Here is a tiny trained network, its code and every weight. The questions are about switching its units off for an input and a class, where a switched-off unit gives its printed mean instead of its output.

import numpy as np


def w(rows, s, z=0):
    codes = np.array(rows[::2]) - 128.0
    scale = np.full(codes.shape[1], s)
    scale[-1] = z or s
    return codes * scale


def f(y):
    return y / 2 * (1 + np.tanh(0.7978845608 * (y + 0.044715 * y**3)))


def log_softmax(a):
    a = a - a.max(-1, keepdims=True)
    return a - np.log(np.exp(a).sum(-1, keepdims=True))


def net(x, mask):
    res = np.array(x, float).reshape(1, 3) / 4 @ E
    y = f(res @ A[0][:, :-1].T + A[0][:, -1])
    res = res + np.where(mask, y, B[0][:, -1]) @ B[0][:, :-1]
    return log_softmax(res[-1] @ U[:, :-1].T + U[:, -1])


A, B = {}, {}
E = w([
[7,136,154,79,139],'x0',
[79,46,55,222,140],'x1',
[134,55,60,43,38],'x2',
],0.012)
A[0] = w([
[234,111,28,154,221,93],'n0',
[100,81,77,207,177,51],'n1',
[134,25,148,76,102,52],'n2',
[145,159,193,220,190,150],'n3',
[166,75,112,108,51,74],'n4',
[156,210,194,57,136,75],'n5',
[218,193,154,56,118,72],'n6',
[143,98,40,9,117,90],'n7',
[87,56,139,205,111,85],'n8',
[226,123,88,141,140,81],'n9',
[13,134,87,112,166,110],'n10',
[62,111,154,113,131,72],'n11',
[101,80,61,202,141,78],'n12',
[129,165,220,212,169,8],'n13',
[2,133,188,42,125,76],'n14',
],0.0099,0.011)
B[0] = w([
[161,142,153,86,87,216],'n0',
[103,175,100,110,124,202],'n1',
[115,112,107,40,154,174],'n2',
[122,84,134,109,158,255],'n3',
[129,106,124,96,178,196],'n4',
[79,157,96,167,112,211],'n5',
[94,168,108,150,99,210],'n6',
[101,112,125,122,171,239],'n7',
[94,162,84,126,101,200],'n8',
[191,142,166,89,111,183],'n9',
[188,153,172,94,103,218],'n10',
[155,156,144,75,131,153],'n11',
[114,166,103,145,99,221],'n12',
[134,123,86,6,171,183],'n13',
[164,135,157,103,112,236],'n14',
],0.019,0.0094)
U = w([
[52,212,67,157,101,99],'0',
[207,170,184,121,105,82],'1',
[92,92,91,113,247,75],'2',
[97,85,164,201,122,252],'3',
],0.015,0.025)

Each question gives the input, the list of numbers given to net, and the class t.
The units are the neurons (one row each of A and B). Each row of codes is followed by its name. A weight is (code - 128) times the scale printed after its matrix; where a second scale follows, it is the last column's (A, B and U).
mask holds one flag per neuron, in row order. A switched-off neuron (its flag False) gives its mean, the last column of its row in B, instead of its output. The means were averaged over made-up inputs and are rounded, as every weight is.
A unit's drop is (log p(t) with every unit on - log p(t) with that unit switched off) / (log p(t) with every unit on - log p(t) with every unit switched off).
The circuit of an input: a set's keep is (log p(t) with only the set's units on - log p(t) with every unit switched off) / (log p(t) with every unit on - log p(t) with every unit switched off). Starting from the 12 units with the biggest drops (on a tie, the unit counted first), units are removed one at a time, each time the one whose removal leaves the highest keep (on an exact tie, the one counted first), for as long as the keep stays at least 0.8.
units of the circuit, in order: the units of the circuit, biggest drop first
k most important neurons: the k neurons with the biggest drops, biggest first
drop when u is switched off: that unit's drop, to one decimal
input [7,4,3], class 1: units of the circuit, in order	(n10)
input [3,-8,8], class 0: 4 most important neurons	(n6, n5, n3, n13)
input [-5,-6,-5], class 0: 2 most important neurons	(n5, n6)
input [-2,4,-7], class 2: 2 most important neurons	(n3, n13)
input [8,3,-7], class 1: 2 most important neurons	(n10, n14)
input [-4,-5,-6], class 2: 3 most important neurons	(n3, n13, n12)
input [8,-7,6], class 1: 3 most important neurons	(n14, n10, n8)
input [8,5,8], class 1: 2 most important neurons	(n10, n14)
input [-1,3,2], class 3: 2 most important neurons	(n6, n5)
input [7,6,4], class 1: 3 most important neurons	(n10, n14, n5)
input [-1,-5,-4], class 0: 2 most important neurons	(n5, n6)
input [6,4,-5], class 1: drop when n10 is switched off	0.8
input [-6,-7,3], class 0: drop when n6 is switched off	0.6
input [4,-8,-5], class 0: drop when n11 is switched off	0.0
input [-4,-7,5], class 0: units of the circuit, in order	(n6)
